Here is a tiny trained network, its code and every weight. The questions are about switching its units off for an input and a class, where a switched-off unit gives its printed mean instead of its output.

import numpy as np


def w(rows, s, z=0):
    codes = np.array(rows[::2]) - 128.0
    scale = np.full(codes.shape[1], s)
    scale[-1] = z or s
    return codes * scale


def norm(h):
    return h / np.sqrt((h * h).mean(-1, keepdims=True) + 1e-5)


def f(y):
    return y / 2 * (1 + np.tanh(0.7978845608 * (y + 0.044715 * y**3)))


def log_softmax(a):
    a = a - a.max(-1, keepdims=True)
    return a - np.log(np.exp(a).sum(-1, keepdims=True))


def net(x, mask):
    res = np.array(x, float).reshape(1, 6) / 4 @ E
    u = 0
    for l in range(2):
        y = f(norm(res) @ A[l][:, :-1].T + A[l][:, -1])
        res = res + np.where(mask[u : u + 16], y, B[l][:, -1]) @ B[l][:, :-1]
        u += 16
    return log_softmax(norm(res)[-1] @ U[:, :-1].T + U[:, -1])


A, B = {}, {}
E = w([
[254,143,190],'x0',
[53,249,153],'x1',
[126,128,129],'x2',
[169,179,12],'x3',
[113,150,132],'x4',
[112,146,130],'x5',
],0.007)
A[0] = w([
[184,164,129,127],'L0N1',
[181,83,106,136],'L0N2',
[123,105,168,153],'L0N3',
[81,137,128,58],'L0N4',
[123,1,122,219],'L0N5',
[48,215,189,101],'L0N6',
[170,86,114,161],'L0N7',
[144,169,116,153],'L0N8',
[166,178,63,120],'L0N9',
[202,161,163,22],'L0N10',
[59,175,119,75],'L0N11',
[190,136,152,72],'L0N12',
[51,170,197,250],'L0N13',
[82,125,81,107],'L0N14',
[70,112,87,10],'L0N15',
[143,138,127,4],'L0N16',
],0.014,0.003)
B[0] = w([
[144,43,114,168],'L0N1',
[62,207,117,183],'L0N2',
[102,162,71,156],'L0N3',
[154,144,152,142],'L0N4',
[136,241,134,253],'L0N5',
[127,153,119,236],'L0N6',
[72,201,109,176],'L0N7',
[76,116,58,154],'L0N8',
[152,53,3,189],'L0N9',
[209,40,131,170],'L0N10',
[154,142,141,184],'L0N11',
[176,94,124,160],'L0N12',
[175,128,93,248],'L0N13',
[213,22,105,164],'L0N14',
[125,120,122,153],'L0N15',
[35,73,151,111],'L0N16',
],0.0071,0.0067)
A[1] = w([
[82,139,210,132],'L1N1',
[55,75,98,205],'L1N2',
[53,146,96,111],'L1N3',
[119,176,156,100],'L1N4',
[86,191,204,120],'L1N5',
[8,135,98,165],'L1N6',
[87,100,237,112],'L1N7',
[98,96,206,120],'L1N8',
[102,93,199,108],'L1N9',
[126,168,117,169],'L1N10',
[93,42,202,89],'L1N11',
[88,81,232,136],'L1N12',
[97,181,157,130],'L1N13',
[106,100,217,80],'L1N14',
[139,122,71,254],'L1N15',
[164,47,150,190],'L1N16',
],0.013,0.0042)
B[1] = w([
[141,119,41,149],'L1N1',
[189,148,225,154],'L1N2',
[156,106,165,164],'L1N3',
[123,168,95,158],'L1N4',
[199,176,74,196],'L1N5',
[111,27,195,184],'L1N6',
[108,96,62,138],'L1N7',
[112,28,32,125],'L1N8',
[134,43,68,121],'L1N9',
[99,153,143,189],'L1N10',
[175,109,49,121],'L1N11',
[100,82,74,134],'L1N12',
[103,104,85,176],'L1N13',
[106,105,76,127],'L1N14',
[159,168,254,255],'L1N15',
[170,164,194,164],'L1N16',
],0.0067,0.0068)
U = w([
[113,114,15,119],'0',
[100,109,251,252],'1',
[109,187,173,164],'2',
[109,187,177,147],'3',
[96,214,158,9],'4',
[115,179,173,29],'5',
],0.015,0.0029)

Each question gives the input, the list of numbers given to net, and the class t.
The units are the neurons (one row each of A and B). Each row of codes is followed by its name. A weight is (code - 128) times the scale printed after its matrix; where a second scale follows, it is the last column's (A, B and U).
mask holds one flag per neuron, layer by layer. A switched-off neuron (its flag False) gives its mean, the last column of its row in B, instead of its output. The means were averaged over made-up inputs and are rounded, as every weight is.
A unit's drop is (log p(t) with every unit on - log p(t) with that unit switched off) / (log p(t) with every unit on - log p(t) with every unit switched off).
The circuit of an input: a set's keep is (log p(t) with only the set's units on - log p(t) with every unit switched off) / (log p(t) with every unit on - log p(t) with every unit switched off). Starting from the 12 units with the biggest drops (on a tie, the unit counted first), units are removed one at a time, each time the one whose removal leaves the highest keep (on an exact tie, the one counted first), for as long as the keep stays at least 0.8.
units of the circuit, in order: the units of the circuit, biggest drop first
most important unit: the unit with the biggest drop
k most important neurons: the k neurons with the biggest drops, biggest first
top k neurons in layer l: the k neurons of layer l with the biggest drops, biggest first
drop when u is switched off: that unit's drop, to one decimal
input [-5,0,-7,-5,-3,-7], class 2: most important unit : L0N5
input [5,5,-1,4,-5,1], class 1: 3 most important neurons : [L0N5 L1N15 L0N1]
input [5,-7,4,-1,3,3], class 4: units of the circuit, in order : [L0N5 L0N2 L0N7]
input [7,7,0,-8,2,2], class 0: 2 most important neurons : [L0N5 L1N15]
input [-7,3,1,5,7,2], class 1: top 4 neurons in layer 1 : [L1N2 L1N15 L1N6 L1N5]
input [-6,-8,-1,7,3,-7], class 4: 3 most important neurons : [L1N15 L0N5 L1N2]
input [-6,-8,6,6,-1,-2], class 4: 2 most important neurons : [L1N15 L0N5]
input [-7,-1,-2,-8,-5,7], class 0: 2 most important neurons : [L0N9 L0N8]
input [-1,-5,5,-7,-6,-2], class 0: top 2 neurons in layer 1 : [L1N15 L1N1]
input [2,-5,-1,-5,3,1], class 0: top 2 neurons in layer 0 : [L0N13 L0N9]
input [-5,3,-5,3,0,-2], class 1: 2 most important neurons : [L0N5 L1N15]
input [-3,-3,7,-5,6,0], class 2: 3 most important neurons : [L0N5 L0N3 L0N13]
input [-7,-6,7,-3,7,1], class 1: 2 most important neurons : [L1N6 L0N14]
input [-4,-7,1,0,4,0], class 4: units of the circuit, in order : [L0N5]
input [-5,-7,-5,-4,7,0], class 3: top 2 neurons in layer 0 : [L0N5 L0N9]
input [-7,1,-3,-3,0,-6], class 1: 2 most important neurons : [L0N10 L0N12]
input [-4,-2,6,0,-5,7], class 5: 2 most important neurons : [L0N5 L1N6]
input [1,-3,-3,-6,4,6], class 0: 2 most important neurons : [L1N15 L0N9]
input [6,1,0,-8,-4,-1], class 0: top 2 neurons in layer 0 : [L0N9 L0N14]
input [-8,-1,-5,5,0,-5], class 1: drop when L1N2 is switched off : 0.2
input [-4,0,3,3,4,4], class 1: drop when L1N5 is switched off : 0.1
input [-4,-8,3,-1,-7,1], class 4: drop when L0N5 is switched off : 1.0
input [-8,-6,-5,5,8,-1], class 1: top neuron in layer 0 : [L0N13]
